Here is a tiny trained network, its code and every weight. The questions are about switching its units off for an input and a target symbol, where a switched-off unit gives its printed mean instead of its output.

import numpy as np


def w(rows, s, z=0):
    codes = np.array(rows[::2]) - 128.0
    scale = np.full(codes.shape[1], s)
    scale[-1] = z or s
    return codes * scale


def norm(h):
    return h / np.sqrt((h * h).mean(-1, keepdims=True) + 1e-5)


def f(y):
    return np.maximum(y, 0)


def softmax(a):
    e = np.exp(a - a.max(-1, keepdims=True))
    return e / e.sum(-1, keepdims=True)


def log_softmax(a):
    a = a - a.max(-1, keepdims=True)
    return a - np.log(np.exp(a).sum(-1, keepdims=True))


def net(x, mask):
    ids = ['ζηλμπψω'.index(c) for c in x.split()]
    T = len(ids)
    res = E[ids] + P[:T]
    r = norm(res)
    for j in range(2):
        rows = slice(4 * j, 4 * j + 4)
        q, k, v = (r @ M[0][rows].T for M in (Q, K, V))
        z = softmax(np.where(np.tri(T) > 0, q @ k.T / 4**0.5, -1e9)) @ v
        o = O[0][rows]
        res = res + np.where(mask[j], z, o[:, -1]) @ o[:, :-1]
    y = f(norm(res) @ A[0][:, :-1].T + A[0][:, -1])
    res = res + np.where(mask[2:18], y, B[0][:, -1]) @ B[0][:, :-1]
    return log_softmax(norm(res)[-1] @ U[:, :-1].T + U[:, -1])


Q, K, V, O, A, B = {}, {}, {}, {}, {}, {}
E = w([
[50,115,141],'ζ',
[57,125,146],'η',
[114,191,118],'λ',
[107,173,103],'μ',
[151,133,23],'π',
[70,246,253],'ψ',
[119,190,111],'ω',
],0.015)
P = w([
[84,56,152],'0',
[148,216,245],'1',
[56,117,46],'2',
[169,74,148],'3',
[145,172,146],'4',
[54,102,58],'5',
[156,89,119],'6',
[130,145,146],'7',
[46,116,53],'8',
[144,76,69],'9',
[124,128,140],'10',
[50,109,53],'11',
[190,166,65],'12',
],0.011)
Q[0] = w([
[133,73,125],'H1',
[3,24,158],'H1',
[224,126,132],'H1',
[135,167,98],'H1',
[98,24,206],'H2',
[55,110,123],'H2',
[147,122,145],'H2',
[101,93,92],'H2',
],0.013)
K[0] = w([
[144,32,19],'H1',
[113,203,170],'H1',
[126,95,79],'H1',
[100,175,127],'H1',
[176,150,140],'H2',
[66,14,184],'H2',
[130,99,178],'H2',
[205,250,66],'H2',
],0.013)
V[0] = w([
[72,171,103],'H1',
[133,161,62],'H1',
[104,3,28],'H1',
[109,127,27],'H1',
[77,36,115],'H2',
[101,142,158],'H2',
[116,93,106],'H2',
[117,44,108],'H2',
],0.012)
O[0] = w([
[207,121,103,167],'H1',
[68,159,27,108],'H1',
[38,30,172,2],'H1',
[253,150,247,78],'H1',
[164,123,113,139],'H2',
[177,50,61,160],'H2',
[211,232,138,122],'H2',
[38,118,121,110],'H2',
],0.0048,0.016)
A[0] = w([
[85,69,65,227],'N1',
[80,170,91,145],'N2',
[65,70,146,89],'N3',
[78,157,205,102],'N4',
[95,177,89,104],'N5',
[119,202,166,168],'N6',
[231,88,42,249],'N7',
[162,118,178,145],'N8',
[104,163,86,154],'N9',
[31,137,234,212],'N10',
[130,96,161,43],'N11',
[90,190,113,178],'N12',
[84,207,246,144],'N13',
[107,98,113,158],'N14',
[169,158,57,227],'N15',
[133,62,158,49],'N16',
],0.012,0.0022)
B[0] = w([
[144,205,153,169],'N1',
[197,118,103,214],'N2',
[150,69,105,134],'N3',
[138,73,167,175],'N4',
[100,90,126,218],'N5',
[106,101,40,240],'N6',
[2,174,195,219],'N7',
[117,124,76,140],'N8',
[153,172,93,211],'N9',
[58,85,203,178],'N10',
[145,123,190,130],'N11',
[139,200,115,242],'N12',
[116,93,113,246],'N13',
[189,176,124,137],'N14',
[47,149,192,254],'N15',
[66,94,116,132],'N16',
],0.0073,0.0085)
U = w([
[50,87,222,158],'ζ',
[162,174,253,197],'η',
[75,105,110,33],'λ',
[214,149,132,252],'μ',
[119,93,28,128],'π',
[136,105,96,124],'ψ',
[183,158,178,34],'ω',
],0.011,0.0025)

Each question gives the input, a string of symbols that net reads in full, and the target symbol t.
The units are the heads (4 rows each of Q, K, V and O) and the neurons (one row each of A and B). Each row of codes is followed by its name. A weight is (code - 128) times the scale printed after its matrix; where a second scale follows, it is the last column's (O, A, B and U).
mask holds one flag per unit, heads first, then neurons. A switched-off unit (its flag False) gives its mean, the last column of its rows in O or B, instead of its output. The means were averaged over made-up inputs and are rounded, as every weight is.
A unit's drop is (log p(t) with every unit on - log p(t) with that unit switched off) / (log p(t) with every unit on - log p(t) with every unit switched off).
The circuit of an input: a set's keep is (log p(t) with only the set's units on - log p(t) with every unit switched off) / (log p(t) with every unit on - log p(t) with every unit switched off). Starting from the 12 units with the biggest drops (on a tie, the unit counted first), units are removed one at a time, each time the one whose removal leaves the highest keep (on an exact tie, the one counted first), for as long as the keep stays at least 0.8.
units of the circuit, in order: the units of the circuit, biggest drop first
top k neurons: the k neurons with the biggest drops, biggest first
which heads matter: for each layer, one digit per head in row order, 1 if its drop is at least 0.15 and else 0, layers parted by /
drop of u: that unit's drop, to one decimal
input λ λ ζ ψ ψ η ψ μ ζ λ, target ζ: units of the circuit, in order : (N7; H1)
input ζ ζ λ λ ψ ψ ψ ψ ψ π, target ζ: units of the circuit, in order : (N7; H1)
input ψ ψ ω ω, target η: units of the circuit, in order : (N6; H1)
input η ζ ψ ω, target ζ: units of the circuit, in order : (H1)
input ψ ζ λ ζ, target η: units of the circuit, in order : (N1; N6)
input ζ ψ ζ μ ψ ζ λ, target ζ: units of the circuit, in order : (H1; N12)
input ζ ψ ζ ψ ψ ψ μ, target ζ: units of the circuit, in order : (N7; H1)
input λ π ζ ψ, target ζ: top 3 neurons : (N10; N13; N9)
input ζ η ζ ψ, target ζ: top 3 neurons : (N10; N13; N4)
input ζ ζ ζ η, target η: which heads matter : 00
input η ψ μ π, target ζ: drop of H1 : 0.2
input π λ λ μ, target ζ: drop of H1 : 0.3
input ζ ψ ζ ω, target ζ: drop of H1 : 0.3
input ω ψ ψ ψ ψ λ ω, target η: drop of N13 : 0.1
